Here is a tiny trained network, its code and every weight. The questions are about switching its units off for an input and a class, where a switched-off unit gives its printed mean instead of its output.

import numpy as np


def w(rows, s, z=0):
    codes = np.array(rows[::2]) - 128.0
    scale = np.full(codes.shape[1], s)
    scale[-1] = z or s
    return codes * scale


def norm(h):
    return h / np.sqrt((h * h).mean(-1, keepdims=True) + 1e-5)


def f(y):
    return y / 2 * (1 + np.tanh(0.7978845608 * (y + 0.044715 * y**3)))


def log_softmax(a):
    a = a - a.max(-1, keepdims=True)
    return a - np.log(np.exp(a).sum(-1, keepdims=True))


def net(x, mask):
    res = np.array(x, float).reshape(1, 4) / 4 @ E
    u = 0
    for l in range(2):
        y = f(norm(res) @ A[l][:, :-1].T + A[l][:, -1])
        res = res + np.where(mask[u : u + 6], y, B[l][:, -1]) @ B[l][:, :-1]
        u += 6
    return log_softmax(norm(res)[-1] @ U[:, :-1].T + U[:, -1])


A, B = {}, {}
E = w([
[153,255,223,164],'x0',
[141,142,166,20],'x1',
[61,182,55,108],'x2',
[131,128,127,130],'x3',
],0.00068)
A[0] = w([
[171,130,145,4,155],'L0N1',
[129,134,130,147,7],'L0N2',
[153,107,61,242,146],'L0N3',
[127,186,207,131,168],'L0N4',
[154,50,199,149,95],'L0N5',
[59,140,76,125,102],'L0N6',
],0.0039,0.0018)
B[0] = w([
[2,104,199,175,248],'L0N1',
[132,29,107,77,53],'L0N2',
[13,124,244,63,218],'L0N3',
[117,134,34,220,213],'L0N4',
[253,177,145,50,160],'L0N5',
[180,188,138,47,163],'L0N6',
],0.0023,0.0012)
A[1] = w([
[58,173,85,89,208],'L1N1',
[124,32,62,72,8],'L1N2',
[140,3,61,47,34],'L1N3',
[213,54,163,152,120],'L1N4',
[83,179,11,99,168],'L1N5',
[110,71,126,46,122],'L1N6',
],0.0033,0.0015)
B[1] = w([
[201,60,138,134,249],'L1N1',
[89,253,121,180,107],'L1N2',
[137,228,103,197,138],'L1N3',
[176,129,102,75,126],'L1N4',
[222,121,188,103,198],'L1N5',
[154,132,174,231,176],'L1N6',
],0.0028,0.0015)
U = w([
[143,238,104,253,171],'0',
[141,66,160,128,240],'1',
[10,68,198,104,147],'2',
[245,105,145,34,138],'3',
[91,115,72,64,42],'4',
[94,181,10,23,11],'5',
[72,176,9,38,3],'6',
],0.0066,0.0043)

Each question gives the input, the list of numbers given to net, and the class t.
The units are the neurons (one row each of A and B). Each row of codes is followed by its name. A weight is (code - 128) times the scale printed after its matrix; where a second scale follows, it is the last column's (A, B and U).
mask holds one flag per neuron, layer by layer. A switched-off neuron (its flag False) gives its mean, the last column of its row in B, instead of its output. The means were averaged over made-up inputs and are rounded, as every weight is.
A unit's drop is (log p(t) with every unit on - log p(t) with that unit switched off) / (log p(t) with every unit on - log p(t) with every unit switched off).
The circuit of an input: a set's keep is (log p(t) with only the set's units on - log p(t) with every unit switched off) / (log p(t) with every unit on - log p(t) with every unit switched off). Starting from all 12 units, units are removed one at a time, each time the one whose removal leaves the highest keep (on an exact tie, the one counted first), for as long as the keep stays at least 0.8.
units of the circuit, in order: the units of the circuit, biggest drop first
top k neurons: the k neurons with the biggest drops, biggest first
k most important neurons of layer l: the k neurons of layer l with the biggest drops, biggest first
input [1,7,2,4], class 2: most important neuron of layer 0 : (L0N1)
input [-6,5,-2,0], class 0: top 2 neurons : (L0N3 L1N3)
input [1,-8,4,3], class 2: 2 most important neurons of layer 0 : (L0N3 L0N5)
input [7,4,-3,-6], class 0: 2 most important neurons of layer 0 : (L0N4 L0N3)
input [-2,5,-4,4], class 2: top 2 neurons : (L0N1 L1N5)
input [-3,-7,8,7], class 3: 2 most important neurons of layer 0 : (L0N1 L0N6)
input [-7,3,6,3], class 0: units of the circuit, in order : (L1N3 L1N2 L1N6)
input [2,-4,0,-1], class 2: top 2 neurons : (L0N3 L1N5)
input [-4,-1,3,0], class 0: 3 most important neurons of layer 1 : (L1N6 L1N3 L1N2)
input [5,-8,-3,2], class 2: top 3 neurons : (L0N3 L1N3 L1N6)
input [-8,-6,-7,-8], class 0: top 3 neurons : (L1N3 L0N1 L1N2)
input [4,6,-4,-1], class 2: top 4 neurons : (L0N1 L1N3 L1N6 L1N5)
input [-4,-5,8,-6], class 3: top 4 neurons : (L1N5 L0N1 L0N6 L1N1)
input [-8,-7,-7,7], class 0: top 2 neurons : (L1N3 L0N1)
input [-6,0,-3,-1], class 0: units of the circuit, in order : (L1N3)
input [-6,1,-6,-5], class 0: units of the circuit, in order : (L1N3 L1N2)
input [1,1,4,1], class 3: units of the circuit, in order : (L1N5 L0N3)
input [-8,-4,-5,2], class 0: top 3 neurons : (L1N3 L0N1 L1N2)
input [4,-3,-8,5], class 3: top 4 neurons : (L0N5 L0N1 L1N4 L1N6)
input [-1,6,8,4], class 3: units of the circuit, in order : (L1N5)
input [4,4,7,6], class 3: top 2 neurons : (L1N5 L0N3)
input [-3,-1,-6,0], class 3: top 3 neurons : (L0N5 L1N4 L0N1)
input [6,5,8,7], class 3: 2 most important neurons of layer 0 : (L0N3 L0N4)
input [-2,-8,-5,0], class 2: top 3 neurons : (L0N3 L1N5 L1N1)
input [-6,2,-6,2], class 0: 2 most important neurons of layer 0 : (L0N3 L0N6)
